Below are the code and all the weights of a small trained network. Each question names an input and a class and asks about switching units off, where a switched-off unit gives its printed mean instead of its output.

import numpy as np


def w(rows, s, z=0):
    codes = np.array(rows[::2]) - 128.0
    scale = np.full(codes.shape[1], s)
    scale[-1] = z or s
    return codes * scale


def f(y):
    return np.maximum(y, 0)


def log_softmax(a):
    a = a - a.max(-1, keepdims=True)
    return a - np.log(np.exp(a).sum(-1, keepdims=True))


def net(x, mask):
    res = np.array(x, float).reshape(1, 7) / 4 @ E
    y = f(res @ A[0][:, :-1].T + A[0][:, -1])
    res = res + np.where(mask, y, B[0][:, -1]) @ B[0][:, :-1]
    return log_softmax(res[-1] @ U[:, :-1].T + U[:, -1])


A, B = {}, {}
E = w([
[128,128,128,127,128,128,128,126,128,128,126,126],'x0',
[28,97,113,126,134,135,111,206,112,193,93,127],'x1',
[129,128,128,128,129,128,125,129,129,128,127,126],'x2',
[128,128,128,127,128,128,128,128,128,128,126,128],'x3',
[129,130,127,129,131,128,127,131,127,127,130,126],'x4',
[132,115,111,3,132,149,133,163,131,111,170,113],'x5',
[122,96,187,139,98,247,141,108,149,153,159,133],'x6',
],0.017)
A[0] = w([
[46,114,125,141,125,138,118,186,125,182,97,127,140],'neuron 1',
[121,123,147,134,124,212,139,131,128,137,143,132,7],'neuron 2',
[66,120,126,142,132,145,123,173,122,171,99,121,4],'neuron 3',
[142,127,127,165,128,158,141,82,116,130,141,121,151],'neuron 4',
[142,123,155,156,119,204,120,122,134,130,146,139,138],'neuron 5',
[144,127,124,44,130,151,127,148,129,113,156,125,4],'neuron 6',
[143,134,102,125,132,25,119,130,127,110,107,128,144],'neuron 7',
[116,122,146,130,122,205,141,131,128,138,144,133,191],'neuron 8',
[101,119,92,75,154,135,146,182,95,146,119,101,113],'neuron 9',
[92,128,120,49,116,61,96,183,147,134,118,146,108],'neuron 10',
[147,123,128,4,125,152,128,149,132,109,161,128,141],'neuron 11',
],0.027,0.017)
B[0] = w([
[198,150,77,205,165,110,172,107,91,101,144,94,255],'neuron 1',
[184,160,52,205,185,90,176,112,64,110,119,85,175],'neuron 2',
[175,102,193,202,90,207,65,63,174,143,111,177,199],'neuron 3',
[89,114,140,77,119,135,107,159,138,141,126,137,182],'neuron 4',
[80,121,138,69,112,109,125,158,144,138,129,133,201],'neuron 5',
[193,106,201,175,83,209,68,63,190,112,146,173,182],'neuron 6',
[210,118,139,250,126,186,119,68,134,129,132,136,223],'neuron 7',
[122,114,185,111,90,152,83,115,172,128,128,165,209],'neuron 8',
[52,125,128,17,120,94,130,172,133,143,125,127,219],'neuron 9',
[41,137,127,8,126,83,143,192,124,125,130,118,234],'neuron 10',
[174,143,77,238,165,111,162,110,84,133,113,102,241],'neuron 11',
],0.015,0.041)
U = w([
[161,124,194,144,96,191,73,100,173,124,135,153,254],'0',
[173,173,69,166,182,120,179,124,69,107,138,79,23],'1',
[38,141,153,11,108,91,134,212,147,139,146,113,115],'2',
],0.013,0.0048)

Each question gives the input, the list of numbers given to net, and the class t.
The units are the neurons (one row each of A and B). Each row of codes is followed by its name. A weight is (code - 128) times the scale printed after its matrix; where a second scale follows, it is the last column's (A, B and U).
mask holds one flag per neuron, in row order. A switched-off neuron (its flag False) gives its mean, the last column of its row in B, instead of its output. The means were averaged over made-up inputs and are rounded, as every weight is.
A unit's drop is (log p(t) with every unit on - log p(t) with that unit switched off) / (log p(t) with every unit on - log p(t) with every unit switched off).
The circuit of an input: a set's keep is (log p(t) with only the set's units on - log p(t) with every unit switched off) / (log p(t) with every unit on - log p(t) with every unit switched off). Starting from all 11 units, units are removed one at a time, each time the one whose removal leaves the highest keep (on an exact tie, the one counted first), for as long as the keep stays at least 0.8.
units of the circuit, in order: the units of the circuit, biggest drop first
most important unit: the unit with the biggest drop
k most important neurons: the k neurons with the biggest drops, biggest first
drop when u is switched off: that unit's drop, to one decimal
input [-6,6,1,-6,7,6,3], class 1: units of the circuit, in order	neuron 11
input [3,-1,-3,3,0,-3,-3], class 0: 2 most important neurons	neuron 1; neuron 11
input [2,-3,3,5,-5,-5,-1], class 0: 4 most important neurons	neuron 1; neuron 11; neuron 10; neuron 2
input [-6,0,5,-4,-1,-8,3], class 2: units of the circuit, in order	neuron 7; neuron 11
input [-4,1,-3,-6,-2,1,-3], class 2: 4 most important neurons	neuron 1; neuron 11; neuron 2; neuron 3
input [-6,6,7,-6,1,5,1], class 1: 3 most important neurons	neuron 1; neuron 11; neuron 5
input [-6,7,7,3,-8,2,1], class 1: 4 most important neurons	neuron 1; neuron 5; neuron 6; neuron 3
input [6,6,-4,-2,7,5,7], class 1: 2 most important neurons	neuron 2; neuron 1
input [8,0,-5,2,0,0,-6], class 0: 4 most important neurons	neuron 7; neuron 1; neuron 11; neuron 2
input [-1,6,5,8,6,8,8], class 1: 2 most important neurons	neuron 2; neuron 11
input [-3,3,-3,-1,0,7,4], class 1: 2 most important neurons	neuron 11; neuron 2
input [2,-3,7,-2,1,-8,2], class 2: 2 most important neurons	neuron 7; neuron 3
input [0,0,-1,-8,-6,-7,7], class 2: drop when neuron 5 is switched off	0.4
input [-2,-6,-5,-7,-2,-5,-7], class 0: drop when neuron 11 is switched off	0.7
input [8,-6,3,-5,-8,-3,-1], class 0: drop when neuron 2 is switched off	0.2
input [0,-5,-3,5,-7,-6,4], class 2: most important unit	neuron 7
